Below are the code and all the weights of a small trained network. Each question names an input and a target symbol and asks about switching units off, where a switched-off unit gives its printed mean instead of its output.

import numpy as np


def w(rows, s, z=0):
    codes = np.array(rows[::2]) - 128.0
    scale = np.full(codes.shape[1], s)
    scale[-1] = z or s
    return codes * scale


def f(y):
    return np.maximum(y, 0)


def softmax(a):
    e = np.exp(a - a.max(-1, keepdims=True))
    return e / e.sum(-1, keepdims=True)


def log_softmax(a):
    a = a - a.max(-1, keepdims=True)
    return a - np.log(np.exp(a).sum(-1, keepdims=True))


def net(x, mask):
    ids = ['αβγηλξπστφ'.index(c) for c in x.split()]
    T = len(ids)
    res = E[ids] + P[:T]
    u = 0
    for l in range(2):
        r = res
        for j in range(2):
            rows = slice(3 * j, 3 * j + 3)
            q, k, v = (r @ M[l][rows].T for M in (Q, K, V))
            z = softmax(np.where(np.tri(T) > 0, q @ k.T / 3**0.5, -1e9)) @ v
            o = O[l][rows]
            res = res + np.where(mask[u + j], z, o[:, -1]) @ o[:, :-1]
        u += 2
        y = f(res @ A[l][:, :-1].T + A[l][:, -1])
        res = res + np.where(mask[u : u + 4], y, B[l][:, -1]) @ B[l][:, :-1]
        u += 4
    return log_softmax(res[-1] @ U[:, :-1].T + U[:, -1])


Q, K, V, O, A, B = {}, {}, {}, {}, {}, {}
E = w([
[170,75,198,141,191,62,153,87,126],'α',
[148,131,129,207,121,39,127,93,5],'β',
[40,88,127,154,89,176,167,86,167],'γ',
[97,221,95,204,162,133,133,215,112],'η',
[120,86,206,41,214,151,184,102,99],'λ',
[46,95,103,165,74,118,120,192,107],'ξ',
[39,182,106,160,151,199,173,188,151],'π',
[172,158,144,187,197,79,129,180,150],'σ',
[181,73,124,130,152,182,76,13,65],'τ',
[91,184,167,100,148,201,198,50,154],'φ',
],0.017)
P = w([
[135,142,48,93,162,73,173,170,144],'0',
[7,133,166,175,220,115,63,116,138],'1',
[178,123,61,98,138,109,189,178,122],'2',
[54,121,167,175,182,144,68,124,110],'3',
[198,107,62,118,128,116,199,170,107],'4',
[85,116,169,168,155,163,56,126,91],'5',
[209,100,59,134,116,123,201,153,107],'6',
[117,109,168,164,130,179,47,127,74],'7',
[230,89,59,153,117,143,205,154,90],'8',
[142,110,178,159,99,195,38,118,57],'9',
[235,72,38,176,92,154,200,132,91],'10',
[169,108,180,122,67,211,13,130,29],'11',
],0.012)
Q[0] = w([
[145,35,159,93,171,116,134,63,103],'L0H0',
[65,144,117,73,109,248,189,80,153],'L0H0',
[169,188,231,102,179,120,168,164,143],'L0H0',
[91,147,156,115,147,150,58,110,123],'L0H1',
[126,134,197,85,91,114,46,147,138],'L0H1',
[163,62,69,149,106,153,183,147,107],'L0H1',
],0.014)
K[0] = w([
[176,33,142,62,185,95,124,13,118],'L0H0',
[60,139,101,67,100,246,185,78,165],'L0H0',
[233,207,235,88,233,147,141,153,177],'L0H0',
[106,145,121,100,147,114,156,153,231],'L0H1',
[43,125,132,21,134,106,133,197,179],'L0H1',
[174,69,119,168,64,155,114,76,56],'L0H1',
],0.011)
V[0] = w([
[122,94,91,44,122,177,98,104,158],'L0H0',
[176,75,224,73,103,64,76,90,45],'L0H0',
[65,211,90,146,205,8,240,211,199],'L0H0',
[204,156,82,150,206,200,63,90,159],'L0H1',
[172,145,20,136,181,186,43,55,112],'L0H1',
[99,64,3,89,161,156,87,115,67],'L0H1',
],0.0047)
O[0] = w([
[127,93,156,1,171,57,135,151,148,77],'L0H0',
[16,133,210,116,94,104,176,106,157,113],'L0H0',
[66,49,98,14,63,218,76,73,86,73],'L0H0',
[168,187,188,95,170,166,92,190,93,223],'L0H1',
[206,252,228,81,100,162,87,167,118,255],'L0H1',
[109,138,220,74,49,205,166,215,136,250],'L0H1',
],0.0058,0.0036)
A[0] = w([
[193,136,86,82,59,117,88,115,211,2],'L0N0',
[156,44,157,109,89,197,2,19,71,236],'L0N1',
[52,225,155,187,164,224,112,189,181,224],'L0N2',
[199,178,159,120,245,183,103,72,129,186],'L0N3',
],0.0062,0.004)
B[0] = w([
[141,92,190,151,119,67,177,116,129,128],'L0N0',
[130,212,154,163,91,251,255,179,165,202],'L0N1',
[70,65,198,117,179,42,135,116,113,239],'L0N2',
[116,115,129,123,31,105,166,140,172,254],'L0N3',
],0.0086,0.0099)
Q[1] = w([
[178,129,144,134,44,254,203,236,102],'L1H0',
[126,174,138,154,127,125,111,120,160],'L1H0',
[102,79,146,126,131,24,83,119,135],'L1H0',
[149,81,154,92,115,120,204,223,97],'L1H1',
[146,132,103,157,99,124,182,135,100],'L1H1',
[78,199,224,155,122,160,49,127,169],'L1H1',
],0.012)
K[1] = w([
[254,157,112,78,66,163,159,182,86],'L1H0',
[117,153,155,101,130,110,116,162,101],'L1H0',
[88,89,162,185,166,140,83,111,167],'L1H0',
[192,146,194,198,113,132,163,112,112],'L1H1',
[179,137,112,153,72,132,128,90,96],'L1H1',
[102,104,150,39,199,128,88,154,221],'L1H1',
],0.013)
V[1] = w([
[143,96,59,80,128,96,105,60,113],'L1H0',
[173,145,117,60,89,116,106,136,80],'L1H0',
[103,106,175,130,142,117,104,133,139],'L1H0',
[127,144,150,130,112,109,170,55,105],'L1H1',
[145,81,130,126,139,139,129,149,247],'L1H1',
[104,160,148,142,129,140,112,97,118],'L1H1',
],0.011)
O[1] = w([
[203,107,150,111,130,85,169,154,167,3],'L1H0',
[118,147,143,96,99,188,160,226,122,141],'L1H0',
[150,139,157,141,111,127,103,57,44,133],'L1H0',
[110,171,162,161,121,164,164,37,156,172],'L1H1',
[174,61,197,140,141,131,80,216,254,126],'L1H1',
[102,124,108,119,132,159,129,126,96,130],'L1H1',
],0.0098,0.016)
A[1] = w([
[208,48,85,102,225,167,96,140,162,79],'L1N0',
[113,136,176,130,121,155,144,80,154,119],'L1N1',
[254,158,80,144,113,46,154,136,203,253],'L1N2',
[105,128,141,183,133,156,101,130,91,146],'L1N3',
],0.0099,0.0045)
B[1] = w([
[188,86,133,131,143,247,93,90,99,141],'L1N0',
[151,108,86,135,144,90,87,189,109,229],'L1N1',
[91,174,120,103,97,56,37,69,133,141],'L1N2',
[168,107,136,62,142,98,145,135,186,248],'L1N3',
],0.013,0.016)
U = w([
[108,152,134,142,175,82,101,131,111,177],'α',
[109,166,162,165,129,141,166,219,138,254],'β',
[155,111,102,182,178,190,136,159,70,71],'γ',
[181,174,14,125,206,79,121,254,77,38],'η',
[192,98,130,72,142,137,199,120,141,51],'λ',
[134,186,78,150,138,151,48,165,81,64],'ξ',
[167,188,59,30,141,67,165,157,205,41],'π',
[104,123,145,155,79,189,140,78,160,87],'σ',
[123,169,76,135,145,146,175,119,93,134],'τ',
[159,86,29,115,77,61,137,216,101,57],'φ',
],0.0062,0.0067)

Each question gives the input, a string of symbols that net reads in full, and the target symbol t.
The units are the heads (3 rows each of Q, K, V and O) and the neurons (one row each of A and B). Each row of codes is followed by its name. A weight is (code - 128) times the scale printed after its matrix; where a second scale follows, it is the last column's (O, A, B and U).
mask holds one flag per unit, layer by layer, with each layer's heads first. A switched-off unit (its flag False) gives its mean, the last column of its rows in O or B, instead of its output. The means were averaged over made-up inputs and are rounded, as every weight is.
A unit's drop is (log p(t) with every unit on - log p(t) with that unit switched off) / (log p(t) with every unit on - log p(t) with every unit switched off).
The circuit of an input: a set's keep is (log p(t) with only the set's units on - log p(t) with every unit switched off) / (log p(t) with every unit on - log p(t) with every unit switched off). Starting from all 12 units, units are removed one at a time, each time the one whose removal leaves the highest keep (on an exact tie, the one counted first), for as long as the keep stays at least 0.8.
circuit, biggest first: the units of the circuit, biggest drop first
unit that matters most: the unit with the biggest drop
top k neurons: the k neurons with the biggest drops, biggest first
k most important neurons of layer l: the k neurons of layer l with the biggest drops, biggest first
heads that matter: for each layer, one digit per head in row order, 1 if its drop is at least 0.15 and else 0, layers parted by /
input ξ τ τ σ α σ τ τ α, target β: circuit, biggest first	L0H1, L1H0
input τ σ σ τ τ β γ φ ξ ξ η, target τ: unit that matters most	L0H0
input τ π λ σ, target α: heads that matter	00 / 10
input β β ξ λ σ, target τ: circuit, biggest first	L1H1, L0H0
input π φ π τ φ β τ γ λ λ β σ, target α: circuit, biggest first	L0H0, L0N1, L1H0, L0N2
input φ σ φ γ φ, target π: circuit, biggest first	L1H0, L0H1, L0H0
input τ τ α, target β: heads that matter	01 / 10
input τ λ β φ ξ, target τ: top 2 neurons	L1N1, L0N3
input β σ π η φ, target τ: heads that matter	00 / 01
input τ η τ τ ξ γ, target α: 2 most important neurons of layer 0	L0N2, L0N3
input ξ τ φ φ ξ τ τ λ, target α: top 2 neurons	L0N1, L1N1
input η β γ φ, target α: circuit, biggest first	L0N2, L1H0
input π λ η ξ σ φ φ, target π: top 2 neurons	L1N2, L0N1
input β β σ τ φ τ γ η φ α, target α: top 2 neurons	L0N1, L1N1
input λ π σ, target ξ: top 3 neurons	L1N2, L1N0, L1N3
input φ σ φ σ σ ξ, target α: unit that matters most	L1H0
input ξ τ γ τ τ τ σ γ φ π, target α: circuit, biggest first	L0N2, L0N1, L1H0
input σ λ α λ σ ξ φ π, target α: circuit, biggest first	L0N2, L1H0
input σ τ σ η σ τ β τ φ τ φ, target β: heads that matter	11 / 10
input γ φ ξ τ σ β φ, target τ: heads that matter	10 / 01
input ξ φ τ σ σ φ ξ τ λ β, target α: top neuron	L0N3
input σ γ τ φ τ τ β η σ β, target β: heads that matter	00 / 10
input α σ α φ β η λ π γ, target τ: heads that matter	00 / 01
input ξ γ τ τ α π γ ξ π τ τ β, target α: 2 most important neurons of layer 0	L0N1, L0N3
input γ η σ τ β β, target β: circuit, biggest first	L0N1, L1H0, L0N2
input π π σ α γ, target σ: heads that matter	11 / 11
input π ξ φ π σ η τ τ τ τ σ γ, target α: top 3 neurons	L0N1, L0N2, L0N3
input φ λ λ α λ η α, target α: heads that matter	01 / 10
input σ ξ π, target γ: top 2 neurons	L1N0, L0N3
input η φ σ, target ξ: unit that matters most	L1N2
